Below is a small trained network, with its code and all its weights. Each question gives an input and a class and asks what happens when units are switched off, that is, made to give their printed mean instead of their output.

import numpy as np


def w(rows, s, z=0):
    codes = np.array(rows[::2]) - 128.0
    scale = np.full(codes.shape[1], s)
    scale[-1] = z or s
    return codes * scale


def f(y):
    return y / 2 * (1 + np.tanh(0.7978845608 * (y + 0.044715 * y**3)))


def log_softmax(a):
    a = a - a.max(-1, keepdims=True)
    return a - np.log(np.exp(a).sum(-1, keepdims=True))


def net(x, mask):
    res = np.array(x, float).reshape(1, 6) / 4 @ E
    y = f(res @ A[0][:, :-1].T + A[0][:, -1])
    res = res + np.where(mask, y, B[0][:, -1]) @ B[0][:, :-1]
    return log_softmax(res[-1] @ U[:, :-1].T + U[:, -1])


A, B = {}, {}
E = w([
[154,249,108,43,131,146,113,125,148,142,162,136],'x0',
[129,136,130,131,128,119,127,124,123,125,130,133],'x1',
[154,109,84,116,144,61,90,226,152,142,120,154],'x2',
[96,127,52,134,116,157,86,151,138,87,181,127],'x3',
[106,160,172,124,162,168,41,187,102,99,107,112],'x4',
[71,141,124,106,182,52,78,82,167,163,157,62],'x5',
],0.014)
A[0] = w([
[98,137,111,136,110,117,120,139,162,23,209,161,69],'n1',
[191,151,76,130,166,70,111,210,177,152,86,173,52],'n2',
[196,221,146,20,130,146,146,141,166,124,214,138,59],'n3',
[99,190,141,168,82,204,121,65,105,178,138,108,97],'n4',
[195,129,255,82,124,72,125,111,112,213,32,163,128],'n5',
[217,128,107,144,123,192,127,136,98,89,84,180,1],'n6',
[170,116,93,132,104,80,188,96,144,187,175,119,60],'n7',
[110,140,165,131,152,139,53,139,84,170,122,101,85],'n8',
[164,141,215,134,100,145,52,172,116,89,118,106,19],'n9',
],0.0088,0.0045)
B[0] = w([
[82,150,86,51,94,137,116,166,151,75,162,124,176],'n1',
[79,143,201,105,116,127,245,118,132,90,84,74,218],'n2',
[157,52,125,226,71,32,106,145,117,102,114,180,252],'n3',
[110,73,172,60,144,101,181,242,157,117,66,50,202],'n4',
[161,82,111,103,121,165,82,160,208,86,190,218,242],'n5',
[174,157,131,95,220,18,42,2,234,149,51,91,195],'n6',
[206,148,87,46,73,147,92,91,63,133,70,128,198],'n7',
[186,142,80,86,137,162,101,143,85,207,64,126,176],'n8',
[157,99,58,97,70,170,184,86,90,165,78,106,182],'n9',
],0.0099,0.012)
U = w([
[177,156,28,77,66,182,161,106,72,215,74,127,84],'0',
[107,172,134,98,206,26,58,42,241,198,140,62,116],'1',
[89,136,236,80,113,125,250,178,146,84,117,70,75],'2',
[140,116,126,118,135,133,125,132,115,94,151,120,251],'3',
[92,118,94,89,90,210,91,150,218,60,202,168,119],'4',
[110,28,147,254,84,93,90,136,77,111,113,135,102],'5',
[127,189,163,200,190,141,163,149,103,113,194,167,140],'6',
],0.0085,0.015)

Each question gives the input, the list of numbers given to net, and the class t.
The units are the neurons (one row each of A and B). Each row of codes is followed by its name. A weight is (code - 128) times the scale printed after its matrix; where a second scale follows, it is the last column's (A, B and U).
mask holds one flag per neuron, in row order. A switched-off neuron (its flag False) gives its mean, the last column of its row in B, instead of its output. The means were averaged over made-up inputs and are rounded, as every weight is.
A unit's drop is (log p(t) with every unit on - log p(t) with that unit switched off) / (log p(t) with every unit on - log p(t) with every unit switched off).
The circuit of an input: a set's keep is (log p(t) with only the set's units on - log p(t) with every unit switched off) / (log p(t) with every unit on - log p(t) with every unit switched off). Starting from all 9 units, units are removed one at a time, each time the one whose removal leaves the highest keep (on an exact tie, the one counted first), for as long as the keep stays at least 0.8.
units of the circuit, in order: the units of the circuit, biggest drop first
unit that matters most: the unit with the biggest drop
top k neurons: the k neurons with the biggest drops, biggest first
drop of u: that unit's drop, to one decimal
input [2,-7,7,-7,3,-6], class 2: top 3 neurons -> [n2, n9, n7]
input [-1,5,-2,-7,0,5], class 4: top 2 neurons -> [n5, n6]
input [5,4,5,-7,7,6], class 0: unit that matters most -> n8
input [6,4,5,4,0,-1], class 5: top 2 neurons -> [n3, n4]
input [8,-1,-3,-1,-1,5], class 5: top 2 neurons -> [n3, n6]
input [-8,8,-7,8,5,-2], class 3: top 2 neurons -> [n3, n5]
input [-7,-7,3,-5,-2,6], class 3: units of the circuit, in order -> [n6, n3]
input [7,-6,-7,-4,-4,3], class 2: top 3 neurons -> [n4, n6, n8]
input [3,-7,4,3,5,5], class 3: top 2 neurons -> [n6, n7]
input [-8,-5,1,-7,7,-8], class 1: top 2 neurons -> [n6, n3]
input [7,6,2,-1,4,5], class 5: top 2 neurons -> [n3, n6]
input [-3,5,-3,-6,7,4], class 0: top 2 neurons -> [n8, n9]
input [5,8,-4,7,-7,-4], class 3: top 3 neurons -> [n3, n5, n9]
input [8,7,1,-8,8,-2], class 0: unit that matters most -> n9
input [-3,5,-4,-1,6,6], class 0: units of the circuit, in order -> [n8, n6]
input [8,5,-6,8,5,-8], class 1: top 2 neurons -> [n6, n5]
input [-1,0,-6,-8,-4,4], class 4: top 3 neurons -> [n5, n2, n6]
input [5,2,6,4,-8,7], class 0: top 2 neurons -> [n7, n6]
input [3,3,8,-6,5,7], class 2: top 2 neurons -> [n2, n6]
input [0,8,3,7,-8,-3], class 0: unit that matters most -> n7
input [8,4,2,-4,-5,-1], class 5: drop of n3 -> 1.0
input [5,4,1,-7,7,1], class 0: drop of n8 -> 1.4
input [-5,0,-2,-3,-8,-2], class 0: drop of n7 -> 0.9
input [-3,-3,4,0,-4,-6], class 1: drop of n1 -> 0.0
